In the rows, 128 means zero.
[115  47 152 110 128 166 139 109 129 126 164 121 107 176 123  98 114 131
 120 127 125 154 133 112 148 178 163 131 135 102 167 141 123 128 184 180
 138 121 130  87 117 151 146  87 139 142 159 154  71 144 116 120 120 105
  44 185 145 159 152 168 116  93 140 130 119 103 118 130 125 138 105 137
 108  61 165 187 137 132 128 131 131 128 147 140 139 125  98 147 127 119
 133 172 130 139 123 158  87 133 131 156 116 140 129 115 124 147  83 153
 127 129 121 114 152 145] => 0
[137  81 145 120 121 173 129 132 152  87 138  91 120 140 118  95  86 127
 123 138 114 138 164 129 125 138 145 113 142 118 149 152 128 133 183 158
 137 104 173 104  76 134 139  87 127 143 184 142  63 130 117 112 125 137
  56 158 138 164 149 176 106 105 177 132 107 109 137 126 117  57 100 123
  91  71 141 250 117 149 138 148 150 132  81 144 110 112  72 144  98 106
 136 171 136 159 102 157  86 156 119 129 142 115 134  99 119 163 106 164
 123 136 129 134 161 139] => 1
[145 112 142 123 125 195 125 150 128  83 131 129  92 134 128  98 108 102
 119 147 110 142 133 117 160  61 135 144  94 119 177 104 167 135 184 181
 137 123 155 123 101 151 149 114 114 140 167 154  67 142 107 126 128 154
  65 103 118 168 163 150 138 105 148 116 102  88 118 122  98 108  93 136
 178  14 137 197 176 125 127 115 144 109  92 151 118 146 145 123 100 123
 131 161 122 113 133 162 116 126 110 118 170 112 148 152 121 144 124 149
 138 118 122 121 155 121] => 1
[115  99 132 120 134 107 139 106 107 123 130 124 136 135 121 113 130 165
 135 133 114 140 130 107 133 136 147 194 128 132 119 132 130 125 141 150
 146 132 121  94 120 130 152 120 112 154 125 121  90 133 154 111 120  95
  92 152 140 153 119 178 142 119 142 125 124 110 122 139 104 122 117 131
 120 108 137 169 120 145 137 126 145 120 118 113 127 109 116 146 125 109
 121 139 142 129 104 154 111 144 132 140 122 127 130 119 116 137 122 147
 120 108 106 121 147 145] => 0
[129 149 103 118 118 166 132 158 141 107 139  69 211 160 122 122  77 132
 135  89 155 101 182 141  66  33  88  80 127 138  72 138 103  95 119  44
 121 119 181 134 118 105 101 109 110 105 166 117 119  99 135  88 221 208
 166  65 168 148 135 128  97  95 145 122 139 129 102 118  68 103 114 127
 105 239 130 243  95 156 125 148 144 140  72  98  92 122 114 132  95 132
 139 109 143 204 111 114 123 177 136 137 107 108 135 101 142 140 172 112
 139 126 170 137  94 118] => 1
[139  83 123 153 134 113 141 101 135 150 143 132 177 117 147 167 158 146
 176 109  94 130 115 126 116 214 158 126 144 110 143 133 123 104 135 186
 131 132 117 128 106 122 134 120 130 128 150 130 121 147 115 148  76  25
 115 238 127 120 115 156 121 129 124 117 172 132 108 130 198 136 144 139
 110 130 120 121 112 105 130 134 132 101 227  86 148 140  83 151 168 126
  97 170 131 134 122 123  85  97 140 155 143 135 159 109 117 157 129 139
  89 140 119 146 124 121] => 0
[140 111 117 107 126 145 129 133 143 106 129  87 145 114 135  98  86 130
 126 122  90 125 152 116 130 220 165 119 158 121 142 113 137 107 169 157
 130 121 171 112 107 117 142 119 153 129 134 127 109 146 118 117 121  79
  77 147 139 160 155 150 139 110 142 134 146 103 123 121 169 114 126 139
 121 121 119 183 118 137 129 150 135 138  42 127 149 122 108 133 132 146
 137 178 137 171 131 116 111 130 129 142 148 134 143  91 122 137 139 154
 128 137 124 138 151 142] => 2
[133 111 117 119 127 142 134 122 144 119 129 113 137 117 134 125 116 121
 124 137 108 125 130 101 114 156 159 125 156 116 110 132 131 110 136 140
 122 130 134 111  99 110 139 128 125 140 122 145  87 134 124 120 121  92
  85 141 136 127 151 141 128 117 139 146 129 116 122 124 168 111 129 141
 117 151 124 157 104 113 114 138 152 138 108 119 151 107 122 152 146 162
 142 119 124 135 141 119 124 128 136 133 140 137 136 110 121 138 135 133
 128 135 119 151 137 145] => 2
[112  89 149 119 130 167 132 110 127 181 118 170 145 117 116 121 189 154
 158 120 165 182 146 128 123 123 146 140 112 107 124 115 110 130 146 136
 123 124  65  86 158 152 157 103 103 133 126 131 128 141 156 163 104 133
 162 142  96 131 138 112 133  58 117 134 141 115 106 153 121 135 121 111
 134  69 143 104 158 130 119 118 129  77 212 126 116 126 163 141 139 120
 136 127 116 113 148 146 133 108 135 127  87 121 134 135 146 121 102 126
 116 122 132 122 106 147] => 0
[142 100 112 110 129 156 137 107 137 122 116 112 159 125 118 139 127 116
 146 119 106 129 137  94 119 168 153 129 147 104 142 117 148  99 158 152
 133 132 142 109 108 107 138 120 131 138 144 132  79 140 110 133 115  58
  91 159 122 149 154 150 136  93 144 121 142 110  94 123 176  92 119 151
 134 126 133 168 108 128 125 151 141  95 113 107 141 132 109 123 155 140
 142 171 124 136 127 127 113 108 135 124 142 146 143  95 127 140 150 129
 118 128 143 133 159 143] => 2
[144  96 134 130 191 128 113 127 157  87 125 114  93 135 135 123  90 113
 152 147  95 114 128 102 115 134 141 148 167 117 170 134 161 105 166 167
 129 129 162 119  91 123 151 113 136 133 154 148  72 150 118 116 106  92
  43 172 140 160 129 163 129 110 155 133 113 105 142 123 135 107 122 158
 128  75 163 197 122 133 134 132 136 125  81 146 154 130 100 141 103 134
 109 176 114 130 113 131  99 125 122 153 150 133 132 101 107 147 124 135
 165 143 127  66 153 149] => 0
[130 107 126 107 136 158 138 116 126 135 121  99 150 120 132 132 138 132
 121 129  98 136 149 120 127 196 160 130 139 116 142 118 127 116 164 137
 132 133 140 121 112 133 137 104 143 131 119 131 100 149 128 143 110 101
  91 144 133 158 145 136 116 120 146 145 122 111 101 121 147 106 114 139
 121 123 129 133 108 136 123 131 122 126 124 109 147 127 129 159 155 138
 130 158 136 134 160 130 111 119 132 133 135 129 143 107 128 143 143 137
 130 121 121 122 131 136] => 2
[153 101 109 143 134 172 148 135 141  93 134 114 181 104 131 138 118 102
 154  95 114 172 147  86 110 116 151 123 155 101 170 140 156  82 179 170
 132 157 136  94 109 117 152 118 137 111 160 140  54 156 119 132 115  46
  29 145 139 141 222 144 138  85 148 128 125 120  97 129 164  95 119 146
 145 114 126 170 109 120 120 117 150 132 119  89 156 122 129 142 138 134
 118 191 121 140 116 122 124 124 143 143 165 120 156  90 116 145 155 137
 130 142 134 120 144 135] => 2
[ 82 107 107 128 143 115 139 162 137 154 148 101 182 149 125 138 113 131
 162 109 109 132 140 125  88 128 136 113 137 117  94 144 111 102 115 118
 125 116 130 134 125 104 119 123 126 123 136 121 134 112 136 111 146  84
 152 132 159 127 113 130  99 134 127 124 190 154 106 128 142 120 134 129
 135 211 116 161  99 113 143 143 125 139 150  86 133 124 102 131 144 121
 114 115 131 166 136 116  99 159 136 134 120 109 133 143 124 151 151 125
 115 127 126 135 106 106] => 0
[132 145 109 145 132  91 129 120 130 106 129 115 113 134 133 146 115 114
 118 136  87 104 129 110 126 163 141 129 132 125 128 158 133 114 136 139
 117 119 170 116 110 109 135 109 122 124 134 143 105 132 105 108 122 107
 131 144 159 143 123 108 100 156 156 123 131 117 123 118 131 109 117 145
 116 127 115 201 109 119 142 127 139 121  91 135 138 132  62 134 131 131
 121 140 129 144  94 153  95 139 127 148 152 123 153 120 131 146 138 127
 110 131 114 135 152 138] => 0
[134 108 114  96 135 152 137 130 133 136 134 117 180 109 145 139 148 131
 147  88 116 150 140 127 106 206 150 103 154 124 117 105 113 102 148 130
 115 140 122  99 125 120 100 119 138 134 107 122 106 116 147 136 115  80
 136 152 126 139 133 101 131  92 129 120 139 124  92 134 182 121 128 133
 141 171 127 139 108 134 124 161 137 129 141  86 146 120 119 138 159 137
 150 132 149 161 141  99 113 103 122 119 112 138 149 105 135 137 131 116
 122 121 107 120 126 118] => 2
[140 129  87 103 140  54 125 105 122 132 139 101 166 142 135 166 122 128
 128 140  92 120 103  83 126 140 165 145 165 117  80 154 150  72 134 137
 133 156 136  75 136 107 187 112 114 113 105 124 119 126 109  95 103   4
  78 138 138 136 136 124 125 162 146 119 147  96 128 133 124 117 136 137
 140 136 128 178  99 117 118 135 151 133  83 121 147 126 147 129 144 157
 117 167 150 157 104 155  95 139 136 127 154 147 144 128 118 132 142 133
 105 122 117 118 139 139] => 2
[130  99 122 122 142 145 140 118 139 138 125 122 162 125 137 142 131 134
 143 132 110 143 135 111 117 194 165 110 129 118 144 126 124 105 166 157
 118 122 141  89 109 133 139 119 120 130 144 134  88 143 117 125 105  41
  90 195 129 143 125 160 114  91 154 132 137 122 104 149 196 131 136 137
 116 114 138 146 113 119 129 171 126 105 162 108 151 144  88 131 153 136
 124 161 134 148 125 137 116 111 133 115 125 142 138 110 127 158 121 138
 105 124 130 121 132 146] => 1
[ 93  86 166  77 128 240 142 135 136 161 122 125 151 119 116  97 158 107
 126 113 191 149 166 162 108 166 135 107 107 120 122 115 113 191 156  94
 116 119  86 132 140 150 133  98 128 134 119 133  81 112 157 139 148 192
 106  55 104 117 186 125 100  17 133 172 129  66  55 134 112 136 107 123
 103 132 123 140 154 155 116 143 141 145 145 111 128 105 140 146 121 121
 151 142 130 157 164 149 145 133 159 109  95 108 134 119 146 122 122 132
 171 127 139 124 128 117] => 1
[125 103 159 100 125 170 100 122 139  96 114  95  84 132 105  88  94 127
 105 164 111 160 138 105 153 144 159 140 138 113 153 128 160 111 185 156
 137 132 154  91 111 146 154  95 130 144 148 127  61 130 132 101 119 130
  49 103 130 172 165 157 125  93 150 136  86  69 141 123  86 111  99 138
 125  25 155 212 242 156 139 131 132 128  21 172 121 123 139 138  99 138
 138 187 121 120 122 157 126 153 121 132 148 120 146 141 113 141 104 175
 151 131 127 131 169 166] => 1
[126 123 139 105 131 139 137 112 142 129 132 104 157 125 153 118 128 141
 172 126  87 152 112 127 127 175 161 129 140 146 134 110 125 107 172 158
 155 123 116 120  97 124 162 124 143 135 128 137 100 126 111 130 111  79
 110 172 134 149 136 161 116 129 147 139 124 114 105 110 181 108 142 146
 114 124 143 157 110 134 126 140 113 117 108 130 150 134  95 136 141 133
 133 165 157 160 138 114 101 110 127 125 129 148 144 112 124 137 138 144
 131 130 120 129 133 144] => 2
[121 119 125 101 131 158 120 120 131 114 115 109 143 121 140 117 107 113
 126 106 115 134 135 114 114 181 157 133 149 119 140 122 134 113 169 143
 125 114 136 128 121 133 144 112 113 136 132 145  91 138 115 115 119  90
  85 133 121 144 159 151 139 103 150 144 114 108 114 128 140 110 123 131
 128 113 118 164 111 137 127 129 146 138  88 135 112 119 140 139 122 123
 137 158 130 141 142 112 138 118 117 140 146 120 133 108 122 138 129 119
 136 126 123 132 157 127] => 2
[125  35 162 113 131 192 142 107 139 135 133 115  79 123 102 124 149 126
 140 121 143 166 115 112  96 187 167 142 165 103 148 126 131 132 171 163
 112 122  88  72  89 159 177  83 124 138 148 140  71 147 145 137 121 101
  45 161 140 152 156 141 134  76 149 133 116 107 111 142 137 143 111 120
 121  90 129 166 133 137 135 128 141 116 165 129 151 107 140 155 129 115
 132 184 114 131 126 158 115 131 153 141 113 124 157 136 132 133  99 156
 130 129 129 124 159 146] => 0
